Below is a small trained network, with its code and all its weights. Each question gives an input and a class and asks what happens when units are switched off, that is, made to give their printed mean instead of their output.

import numpy as np


def w(rows, s, z=0):
    codes = np.array(rows[::2]) - 128.0
    scale = np.full(codes.shape[1], s)
    scale[-1] = z or s
    return codes * scale


def f(y):
    return np.maximum(y, 0)


def log_softmax(a):
    a = a - a.max(-1, keepdims=True)
    return a - np.log(np.exp(a).sum(-1, keepdims=True))


def net(x, mask):
    res = np.array(x, float).reshape(1, 4) / 4 @ E
    y = f(res @ A[0][:, :-1].T + A[0][:, -1])
    res = res + np.where(mask, y, B[0][:, -1]) @ B[0][:, :-1]
    return log_softmax(res[-1] @ U[:, :-1].T + U[:, -1])


A, B = {}, {}
E = w([
[192,158,13,190,164,192,118],'x0',
[105,160,38,54,92,126,65],'x1',
[111,156,56,70,159,248,170],'x2',
[128,240,167,101,247,102,66],'x3',
],0.011)
A[0] = w([
[197,127,118,187,169,119,98,119],'neuron 0',
[73,103,127,88,6,135,109,254],'neuron 1',
[88,167,84,53,139,167,74,208],'neuron 2',
[160,107,146,140,156,179,181,183],'neuron 3',
[142,125,174,125,156,84,123,169],'neuron 4',
[132,69,155,225,150,84,213,217],'neuron 5',
[137,127,129,135,251,161,88,189],'neuron 6',
],0.012,0.0057)
B[0] = w([
[148,155,24,149,59,161,61,190],'neuron 0',
[182,11,136,163,152,106,87,248],'neuron 1',
[202,71,87,56,198,115,14,228],'neuron 2',
[97,144,114,79,105,166,238,195],'neuron 3',
[174,132,144,175,113,113,92,187],'neuron 4',
[91,183,124,162,58,87,187,243],'neuron 5',
[70,215,156,112,164,148,89,223],'neuron 6',
],0.011,0.015)
U = w([
[74,88,110,125,76,134,224,140],'0',
[151,155,111,7,182,184,96,137],'1',
[87,112,119,142,172,135,152,1],'2',
[101,111,117,100,113,161,100,52],'3',
[177,61,86,142,131,215,104,117],'4',
[159,95,200,131,103,64,112,177],'5',
[77,197,177,168,113,202,150,173],'6',
[120,174,78,183,58,139,81,153],'7',
],0.014,0.0049)

Each question gives the input, the list of numbers given to net, and the class t.
The units are the neurons (one row each of A and B). Each row of codes is followed by its name. A weight is (code - 128) times the scale printed after its matrix; where a second scale follows, it is the last column's (A, B and U).
mask holds one flag per neuron, in row order. A switched-off neuron (its flag False) gives its mean, the last column of its row in B, instead of its output. The means were averaged over made-up inputs and are rounded, as every weight is.
A unit's drop is (log p(t) with every unit on - log p(t) with that unit switched off) / (log p(t) with every unit on - log p(t) with every unit switched off).
The circuit of an input: a set's keep is (log p(t) with only the set's units on - log p(t) with every unit switched off) / (log p(t) with every unit on - log p(t) with every unit switched off). Starting from all 7 units, units are removed one at a time, each time the one whose removal leaves the highest keep (on an exact tie, the one counted first), for as long as the keep stays at least 0.8.
circuit, biggest first: the units of the circuit, biggest drop first
most important unit: the unit with the biggest drop
top k neurons: the k neurons with the biggest drops, biggest first
drop when u is switched off: that unit's drop, to one decimal
input [7,7,-5,7], class 1: circuit, biggest first : neuron 2
input [5,-4,1,4], class 6: circuit, biggest first : neuron 2; neuron 6
input [-3,-6,-4,2], class 6: top 2 neurons : neuron 1; neuron 2
input [5,4,-1,1], class 1: circuit, biggest first : neuron 1; neuron 5
input [5,-5,1,6], class 6: top 3 neurons : neuron 6; neuron 2; neuron 1
input [-6,-8,1,3], class 6: top 2 neurons : neuron 1; neuron 2
input [1,-5,-1,8], class 6: top 2 neurons : neuron 6; neuron 2
input [2,2,-5,-8], class 5: top 3 neurons : neuron 1; neuron 3; neuron 0
input [-4,-8,-4,0], class 0: circuit, biggest first : neuron 5; neuron 2
input [5,7,3,-2], class 1: top 4 neurons : neuron 2; neuron 0; neuron 4; neuron 5
input [5,6,-7,-5], class 4: top 3 neurons : neuron 1; neuron 5; neuron 6
input [-5,8,3,0], class 4: top 3 neurons : neuron 1; neuron 6; neuron 3
input [6,-7,-3,8], class 7: top 2 neurons : neuron 0; neuron 4
input [8,-7,-7,8], class 7: circuit, biggest first : neuron 0
input [-8,-7,3,3], class 6: top 2 neurons : neuron 1; neuron 2
input [8,-7,5,-2], class 6: top 3 neurons : neuron 6; neuron 3; neuron 1
input [-2,6,-5,-4], class 5: top 3 neurons : neuron 0; neuron 2; neuron 3
input [-1,-2,-2,-7], class 0: drop when neuron 3 is switched off : 0.0
input [6,-3,-1,0], class 7: drop when neuron 0 is switched off : 1.4
input [7,-1,0,-6], class 0: drop when neuron 2 is switched off : 0.2
input [7,-3,8,-6], class 0: most important unit : neuron 3
